Below is a small trained network, with its code and all its weights. Each question gives an input and a class and asks what happens when units are switched off, that is, made to give their printed mean instead of their output.

import numpy as np


def w(rows, s, z=0):
    codes = np.array(rows[::2]) - 128.0
    scale = np.full(codes.shape[1], s)
    scale[-1] = z or s
    return codes * scale


def f(y):
    return np.maximum(y, 0)


def log_softmax(a):
    a = a - a.max(-1, keepdims=True)
    return a - np.log(np.exp(a).sum(-1, keepdims=True))


def net(x, mask):
    res = np.array(x, float).reshape(1, 6) / 4 @ E
    y = f(res @ A[0][:, :-1].T + A[0][:, -1])
    res = res + np.where(mask, y, B[0][:, -1]) @ B[0][:, :-1]
    return log_softmax(res[-1] @ U[:, :-1].T + U[:, -1])


A, B = {}, {}
E = w([
[218,253,79,24,216,98],'x0',
[67,190,134,141,158,254],'x1',
[140,182,7,92,11,140],'x2',
[126,134,105,148,138,121],'x3',
[116,131,150,108,115,126],'x4',
[166,72,106,98,153,166],'x5',
],0.0082)
A[0] = w([
[94,75,52,79,55,159,186],'N1',
[177,219,68,58,88,118,124],'N2',
[69,99,125,115,54,135,184],'N3',
[139,160,104,111,109,99,154],'N4',
[153,157,137,136,180,91,176],'N5',
[128,161,163,159,220,99,195],'N6',
[141,168,168,56,204,87,151],'N7',
[125,138,162,101,54,83,192],'N8',
[113,189,103,105,117,157,168],'N9',
[180,77,123,130,102,18,252],'N10',
[106,176,128,157,160,232,191],'N11',
[87,48,154,164,124,146,196],'N12',
[101,175,125,148,154,254,211],'N13',
[68,70,235,177,171,97,196],'N14',
[93,160,126,135,106,253,200],'N15',
[179,182,96,73,94,136,111],'N16',
[136,105,83,129,67,129,167],'N17',
],0.0094,0.005)
B[0] = w([
[67,114,115,175,82,86,231],'N1',
[165,43,170,178,175,183,248],'N2',
[77,99,100,181,88,106,209],'N3',
[222,67,136,188,149,130,177],'N4',
[200,155,187,54,159,113,183],'N5',
[182,161,142,36,161,142,205],'N6',
[152,143,129,92,145,120,211],'N7',
[154,81,112,162,138,92,188],'N8',
[108,202,131,176,144,178,195],'N9',
[192,2,57,135,191,90,246],'N10',
[69,202,149,96,94,167,220],'N11',
[142,143,154,230,171,117,227],'N12',
[74,193,163,125,87,176,238],'N13',
[170,108,147,161,208,176,255],'N14',
[50,190,149,127,29,158,234],'N15',
[149,64,170,208,198,163,207],'N16',
[74,45,69,167,84,62,197],'N17',
],0.0076,0.01)
U = w([
[104,72,108,199,179,129,238],'0',
[90,131,170,196,107,251,127],'1',
[144,103,123,22,135,70,111],'2',
[76,173,137,20,129,192,123],'3',
[61,82,46,172,51,46,8],'4',
[1,151,79,165,40,109,65],'5',
],0.0086,0.0019)

Each question gives the input, the list of numbers given to net, and the class t.
The units are the neurons (one row each of A and B). Each row of codes is followed by its name. A weight is (code - 128) times the scale printed after its matrix; where a second scale follows, it is the last column's (A, B and U).
mask holds one flag per neuron, in row order. A switched-off neuron (its flag False) gives its mean, the last column of its row in B, instead of its output. The means were averaged over made-up inputs and are rounded, as every weight is.
A unit's drop is (log p(t) with every unit on - log p(t) with that unit switched off) / (log p(t) with every unit on - log p(t) with every unit switched off).
The circuit of an input: a set's keep is (log p(t) with only the set's units on - log p(t) with every unit switched off) / (log p(t) with every unit on - log p(t) with every unit switched off). Starting from the 12 units with the biggest drops (on a tie, the unit counted first), units are removed one at a time, each time the one whose removal leaves the highest keep (on an exact tie, the one counted first), for as long as the keep stays at least 0.8.
units of the circuit, in order: the units of the circuit, biggest drop first
unit that matters most: the unit with the biggest drop
top k neurons: the k neurons with the biggest drops, biggest first
drop when u is switched off: that unit's drop, to one decimal
input [1,5,-8,-5,0,8], class 3: units of the circuit, in order : (N6 N2 N16 N11)
input [-7,0,-5,-5,5,-8], class 0: unit that matters most : N13
input [-4,-3,1,3,-4,-5], class 4: top 2 neurons : (N2 N16)
input [2,-6,5,-7,-4,-6], class 0: units of the circuit, in order : (N2 N10)
input [1,-5,8,-1,-5,-1], class 0: top 3 neurons : (N2 N16 N15)
input [7,2,3,1,8,3], class 1: top 4 neurons : (N2 N16 N10 N9)
input [0,-2,5,-6,7,8], class 4: top 2 neurons : (N14 N1)
input [0,1,2,-5,2,-6], class 5: top 2 neurons : (N14 N10)
input [-1,2,2,1,3,8], class 5: drop when N14 is switched off : 0.1
input [7,2,4,-8,4,6], class 1: drop when N2 is switched off : 0.2
input [5,1,-8,-1,8,-2], class 3: drop when N10 is switched off : 0.2
input [-7,1,4,-8,-4,1], class 5: top 2 neurons : (N10 N15)
